Here is a tiny trained network, its code and every weight. The questions are about switching its units off for an input and a target symbol, where a switched-off unit gives its printed mean instead of its output.

import numpy as np


def w(rows, s, z=0):
    codes = np.array(rows[::2]) - 128.0
    scale = np.full(codes.shape[1], s)
    scale[-1] = z or s
    return codes * scale


def f(y):
    return np.maximum(y, 0)


def softmax(a):
    e = np.exp(a - a.max(-1, keepdims=True))
    return e / e.sum(-1, keepdims=True)


def log_softmax(a):
    a = a - a.max(-1, keepdims=True)
    return a - np.log(np.exp(a).sum(-1, keepdims=True))


def net(x, mask):
    ids = ['αδεζηθλμξπστφω'.index(c) for c in x.split()]
    T = len(ids)
    res = E[ids] + P[:T]
    r = res
    for j in range(2):
        rows = slice(3 * j, 3 * j + 3)
        q, k, v = (r @ M[0][rows].T for M in (Q, K, V))
        z = softmax(np.where(np.tri(T) > 0, q @ k.T / 3**0.5, -1e9)) @ v
        o = O[0][rows]
        res = res + np.where(mask[j], z, o[:, -1]) @ o[:, :-1]
    y = f(res @ A[0][:, :-1].T + A[0][:, -1])
    res = res + np.where(mask[2:10], y, B[0][:, -1]) @ B[0][:, :-1]
    return log_softmax(res[-1] @ U[:, :-1].T + U[:, -1])


Q, K, V, O, A, B = {}, {}, {}, {}, {}, {}
E = w([
[81,221,205,146],'α',
[167,56,112,251],'δ',
[67,97,125,169],'ε',
[57,102,145,235],'ζ',
[123,51,175,72],'η',
[153,135,174,55],'θ',
[102,139,114,48],'λ',
[164,123,41,30],'μ',
[148,200,150,79],'ξ',
[141,88,29,149],'π',
[168,144,53,94],'σ',
[203,178,92,184],'τ',
[184,125,183,148],'φ',
[70,205,46,130],'ω',
],0.02)
P = w([
[20,123,126,128],'0',
[218,225,90,88],'1',
[30,137,98,96],'2',
[216,233,76,98],'3',
[27,129,109,96],'4',
[212,237,83,120],'5',
[23,131,122,103],'6',
[208,254,54,124],'7',
[28,133,104,85],'8',
[205,250,65,132],'9',
[27,124,116,100],'10',
[205,245,69,134],'11',
[25,130,110,89],'12',
],0.0072)
Q[0] = w([
[69,124,118,96],'H0',
[188,191,104,126],'H0',
[88,7,99,119],'H0',
[149,119,126,101],'H1',
[142,85,156,138],'H1',
[67,113,171,113],'H1',
],0.016)
K[0] = w([
[117,112,102,105],'H0',
[69,255,206,93],'H0',
[133,38,50,123],'H0',
[211,104,149,71],'H1',
[121,104,151,141],'H1',
[45,93,154,102],'H1',
],0.0088)
V[0] = w([
[166,159,178,203],'H0',
[173,44,117,130],'H0',
[158,189,167,128],'H0',
[110,180,170,132],'H1',
[149,163,168,132],'H1',
[3,194,93,119],'H1',
],0.0065)
O[0] = w([
[106,139,144,208,65],'H0',
[169,2,173,51,2],'H0',
[133,143,186,167,172],'H0',
[106,162,190,49,122],'H1',
[174,49,67,161,109],'H1',
[106,58,174,189,227],'H1',
],0.0073,0.0025)
A[0] = w([
[101,188,99,166,254],'N0',
[106,139,109,90,254],'N1',
[165,167,194,150,216],'N2',
[8,165,174,81,113],'N3',
[100,182,117,161,242],'N4',
[148,76,138,69,120],'N5',
[143,184,176,102,210],'N6',
[11,127,121,139,174],'N7',
],0.014,0.0065)
B[0] = w([
[107,124,155,143,247],'N0',
[99,120,156,117,218],'N1',
[75,131,106,87,194],'N2',
[248,140,127,166,219],'N3',
[105,131,174,140,230],'N4',
[125,166,160,110,174],'N5',
[157,28,95,147,209],'N6',
[88,169,66,107,211],'N7',
],0.015,0.013)
U = w([
[134,125,26,129,152],'α',
[184,178,73,88,165],'δ',
[76,113,134,105,254],'ε',
[154,101,136,156,150],'ζ',
[118,112,43,152,132],'η',
[142,181,248,79,59],'θ',
[193,120,105,205,86],'λ',
[124,203,137,115,73],'μ',
[93,102,240,149,128],'ξ',
[70,164,135,55,83],'π',
[218,75,166,140,145],'σ',
[138,1,30,198,61],'τ',
[75,55,163,128,168],'φ',
[74,49,9,77,89],'ω',
],0.0097,0.0068)

Each question gives the input, a string of symbols that net reads in full, and the target symbol t.
The units are the heads (3 rows each of Q, K, V and O) and the neurons (one row each of A and B). Each row of codes is followed by its name. A weight is (code - 128) times the scale printed after its matrix; where a second scale follows, it is the last column's (O, A, B and U).
mask holds one flag per unit, heads first, then neurons. A switched-off unit (its flag False) gives its mean, the last column of its rows in O or B, instead of its output. The means were averaged over made-up inputs and are rounded, as every weight is.
A unit's drop is (log p(t) with every unit on - log p(t) with that unit switched off) / (log p(t) with every unit on - log p(t) with every unit switched off).
The circuit of an input: a set's keep is (log p(t) with only the set's units on - log p(t) with every unit switched off) / (log p(t) with every unit on - log p(t) with every unit switched off). Starting from all 10 units, units are removed one at a time, each time the one whose removal leaves the highest keep (on an exact tie, the one counted first), for as long as the keep stays at least 0.8.
units of the circuit, in order: the units of the circuit, biggest drop first
most important unit: the unit with the biggest drop
top k neurons: the k neurons with the biggest drops, biggest first
heads that matter: for each layer, one digit per head in row order, 1 if its drop is at least 0.15 and else 0, layers parted by /
drop of u: that unit's drop, to one decimal
input λ ξ δ φ ε, target α: heads that matter => 00
input α η τ φ μ θ θ π π φ η σ, target ξ: units of the circuit, in order => [H0 N4 N0]
input π τ π σ η α θ π ζ λ, target ξ: most important unit => N4
input λ θ ω λ α ε λ μ α θ δ ω, target ξ: units of the circuit, in order => [N4 N0]
input η α ζ μ δ ω δ α, target ξ: units of the circuit, in order => [N0 H0]
input φ θ ζ ζ η δ δ φ τ σ φ θ ω, target μ: units of the circuit, in order => [N7 N3 N6 N4]
input δ α θ ω, target ξ: units of the circuit, in order => [N4 H0]
input σ η θ π λ σ σ α ω θ θ θ, target ξ: top 3 neurons => [N4 N7 N0]
input μ δ λ λ, target σ: top 2 neurons => [N7 N2]
input θ λ π ξ, target φ: top 2 neurons => [N6 N2]
input τ α θ θ ξ θ, target φ: top 3 neurons => [N6 N2 N3]
input π θ θ θ σ η θ θ, target ω: top 3 neurons => [N6 N3 N2]
input η θ ω θ τ δ ξ α π θ δ φ, target ξ: drop of N7 => 0.5
input η ζ α π, target ξ: drop of N0 => 0.2
input α ε λ, target δ: drop of N4 => 0.1
input σ λ φ δ θ σ π α η θ σ μ, target ξ: most important unit => H0
